Below are the code and all the weights of a small trained network. Each question names an input and a target symbol and asks about switching units off, where a switched-off unit gives its printed mean instead of its output.

import numpy as np


def w(rows, s, z=0):
    codes = np.array(rows[::2]) - 128.0
    scale = np.full(codes.shape[1], s)
    scale[-1] = z or s
    return codes * scale


def norm(h):
    return h / np.sqrt((h * h).mean(-1, keepdims=True) + 1e-5)


def f(y):
    return np.maximum(y, 0)


def softmax(a):
    e = np.exp(a - a.max(-1, keepdims=True))
    return e / e.sum(-1, keepdims=True)


def log_softmax(a):
    a = a - a.max(-1, keepdims=True)
    return a - np.log(np.exp(a).sum(-1, keepdims=True))


def net(x, mask):
    ids = ['ΓΞΣαδζθλμπφω'.index(c) for c in x.split()]
    T = len(ids)
    res = E[ids] + P[:T]
    u = 0
    for l in range(3):
        q, k, v = (norm(res) @ M[l].T for M in (Q, K, V))
        z = softmax(np.where(np.tri(T) > 0, q @ k.T / 3**0.5, -1e9)) @ v
        res = res + np.where(mask[u], z, O[l][:, -1]) @ O[l][:, :-1]
        u += 1
        y = f(norm(res) @ A[l][:, :-1].T + A[l][:, -1])
        res = res + np.where(mask[u : u + 4], y, B[l][:, -1]) @ B[l][:, :-1]
        u += 4
    return log_softmax(norm(res)[-1] @ U[:, :-1].T + U[:, -1])


Q, K, V, O, A, B = {}, {}, {}, {}, {}, {}
E = w([
[166,134,105,186,96],'Γ',
[104,133,91,135,124],'Ξ',
[147,88,114,204,124],'Σ',
[159,129,125,155,175],'α',
[126,90,146,171,75],'δ',
[87,75,119,144,103],'ζ',
[117,74,151,114,158],'θ',
[111,40,105,225,127],'λ',
[216,221,137,121,103],'μ',
[154,119,221,101,131],'π',
[235,157,129,125,158],'φ',
[233,147,90,2,90],'ω',
],0.0074)
P = w([
[77,151,154,133,143],'0',
[117,108,9,126,126],'1',
[117,138,150,134,134],'2',
[190,67,189,110,25],'3',
[164,118,35,91,157],'4',
[115,141,141,129,145],'5',
[158,93,189,111,86],'6',
],0.013)
Q[0] = w([
[254,123,174,97,131],'L0H0',
[49,92,10,227,242],'L0H0',
[234,75,193,116,208],'L0H0',
],0.0061)
K[0] = w([
[241,117,48,80,148],'L0H0',
[14,112,91,242,45],'L0H0',
[245,3,80,200,251],'L0H0',
],0.0043)
V[0] = w([
[111,98,166,117,78],'L0H0',
[142,179,86,153,4],'L0H0',
[72,114,47,152,226],'L0H0',
],0.0042)
O[0] = w([
[88,158,83,92,107,2],'L0H0',
[75,115,69,192,64,120],'L0H0',
[76,98,3,99,226,215],'L0H0',
],0.0033,0.00061)
A[0] = w([
[139,254,203,53,129,54],'L0N0',
[3,111,137,74,104,1],'L0N1',
[58,223,166,104,42,90],'L0N2',
[210,99,95,25,164,93],'L0N3',
],0.0066,0.0034)
B[0] = w([
[213,105,214,73,160,200],'L0N0',
[96,67,44,31,39,142],'L0N1',
[63,178,112,183,2,161],'L0N2',
[130,122,56,197,88,252],'L0N3',
],0.0081,0.004)
Q[1] = w([
[85,2,210,124,101],'L1H0',
[227,50,126,130,29],'L1H0',
[170,116,220,212,183],'L1H0',
],0.0071)
K[1] = w([
[193,75,65,136,114],'L1H0',
[254,193,97,95,53],'L1H0',
[194,80,131,178,167],'L1H0',
],0.0084)
V[1] = w([
[102,255,93,123,179],'L1H0',
[109,147,195,149,68],'L1H0',
[191,111,58,99,122],'L1H0',
],0.0046)
O[1] = w([
[225,186,136,121,106,4],'L1H0',
[129,116,129,104,255,160],'L1H0',
[184,128,110,139,43,227],'L1H0',
],0.0066,0.0017)
A[1] = w([
[28,12,254,143,84,191],'L1N0',
[96,174,246,244,111,210],'L1N1',
[177,229,89,166,64,124],'L1N2',
[128,143,185,31,123,4],'L1N3',
],0.0062,0.0037)
B[1] = w([
[125,2,202,114,190,253],'L1N0',
[150,215,83,204,53,221],'L1N1',
[75,40,157,123,129,187],'L1N2',
[88,125,243,94,44,138],'L1N3',
],0.0084,0.0055)
Q[2] = w([
[134,89,97,69,101],'L2H0',
[76,133,3,145,186],'L2H0',
[175,126,86,143,169],'L2H0',
],0.019)
K[2] = w([
[106,120,137,23,140],'L2H0',
[2,176,192,131,128],'L2H0',
[111,193,186,144,187],'L2H0',
],0.013)
V[2] = w([
[177,112,168,211,178],'L2H0',
[71,78,128,156,145],'L2H0',
[65,149,113,249,153],'L2H0',
],0.011)
O[2] = w([
[236,51,205,240,97,251],'L2H0',
[84,220,184,254,152,171],'L2H0',
[186,185,202,136,203,82],'L2H0',
],0.0091,0.002)
A[2] = w([
[86,228,78,180,179,56],'L2N0',
[103,168,11,124,177,40],'L2N1',
[146,152,199,190,175,4],'L2N2',
[46,101,108,54,234,86],'L2N3',
],0.012,0.0031)
B[2] = w([
[214,85,123,111,24,203],'L2N0',
[34,158,251,113,183,191],'L2N1',
[60,141,61,75,147,253],'L2N2',
[208,154,71,103,173,166],'L2N3',
],0.013,0.0048)
U = w([
[153,185,65,209,69,127],'Γ',
[119,177,121,62,142,208],'Ξ',
[162,153,147,220,182,148],'Σ',
[193,165,110,107,196,254],'α',
[39,143,134,187,69,97],'δ',
[56,114,57,78,174,153],'ζ',
[145,63,136,70,237,72],'θ',
[63,81,118,200,192,152],'λ',
[163,178,192,111,87,183],'μ',
[88,134,219,78,142,158],'π',
[254,76,190,146,121,34],'φ',
[111,61,51,82,47,40],'ω',
],0.014,0.0036)

Each question gives the input, a string of symbols that net reads in full, and the target symbol t.
The units are the heads (3 rows each of Q, K, V and O) and the neurons (one row each of A and B). Each row of codes is followed by its name. A weight is (code - 128) times the scale printed after its matrix; where a second scale follows, it is the last column's (O, A, B and U).
mask holds one flag per unit, layer by layer, with each layer's heads first. A switched-off unit (its flag False) gives its mean, the last column of its rows in O or B, instead of its output. The means were averaged over made-up inputs and are rounded, as every weight is.
A unit's drop is (log p(t) with every unit on - log p(t) with that unit switched off) / (log p(t) with every unit on - log p(t) with every unit switched off).
The circuit of an input: a set's keep is (log p(t) with only the set's units on - log p(t) with every unit switched off) / (log p(t) with every unit on - log p(t) with every unit switched off). Starting from the 12 units with the biggest drops (on a tie, the unit counted first), units are removed one at a time, each time the one whose removal leaves the highest keep (on an exact tie, the one counted first), for as long as the keep stays at least 0.8.
units of the circuit, in order: the units of the circuit, biggest drop first
unit that matters most: the unit with the biggest drop
k most important neurons: the k neurons with the biggest drops, biggest first
top k neurons in layer l: the k neurons of layer l with the biggest drops, biggest first
input α λ π Ξ λ, target φ: 2 most important neurons => [L2N2, L1N2]
input ω θ λ μ φ, target ζ: unit that matters most => L0N0
input ω ω φ ω ω, target ζ: top 2 neurons in layer 1 => [L1N3, L1N0]
input π ω θ ω μ Σ, target Σ: units of the circuit, in order => [L1N1, L2H0]
input ζ ω Σ Γ α, target π: 3 most important neurons => [L0N1, L2N1, L1N0]
input φ φ Ξ α α Γ λ, target λ: 2 most important neurons => [L0N0, L2N0]
input λ θ φ φ α, target Γ: 4 most important neurons => [L2N0, L0N1, L1N0, L2N2]
input π φ φ Σ φ Σ, target Σ: units of the circuit, in order => [L2H0, L1N1, L2N2]
input δ θ ζ φ φ, target μ: units of the circuit, in order => [L2H0, L0N1, L2N0, L2N1]
input α λ Γ Ξ Γ, target φ: units of the circuit, in order => [L2H0, L1H0]
input ζ ω λ α Σ, target π: 2 most important neurons => [L0N1, L2N1]
input Γ φ φ μ φ θ ω, target ω: 2 most important neurons => [L1N0, L0N3]
input Γ Σ λ ω λ, target α: top 3 neurons in layer 1 => [L1N1, L1N0, L1N2]
input λ α ζ ζ φ ω Γ, target ω: 2 most important neurons => [L0N0, L1N0]
input Ξ α π φ ω, target Ξ: 4 most important neurons => [L0N1, L2N1, L2N3, L2N0]
input λ θ ω μ, target ω: 3 most important neurons => [L0N3, L0N0, L1N0]
input θ λ μ Σ π Γ, target Γ: units of the circuit, in order => [L1N0]
input λ Ξ ω φ φ, target Γ: units of the circuit, in order => [L1N0, L0N3]
input α π α, target α: top 2 neurons in layer 0 => [L0N0, L0N3]
input θ α θ Γ φ, target δ: 2 most important neurons => [L0N1, L2N1]
input θ θ φ λ Σ, target δ: 3 most important neurons => [L0N1, L2N1, L1N0]
input Σ ω μ ω φ, target Σ: 2 most important neurons => [L0N3, L1N1]
input λ Γ ω Ξ λ, target Γ: top 2 neurons in layer 2 => [L2N0, L2N2]
input φ φ ω ω λ ω α, target ω: top 2 neurons in layer 0 => [L0N0, L0N3]
input Σ φ ζ λ ζ, target Σ: units of the circuit, in order => [L2H0]
input δ φ α λ φ, target μ: 2 most important neurons => [L0N1, L2N0]
input Σ λ φ δ μ, target Σ: most important neuron => [L1N1]
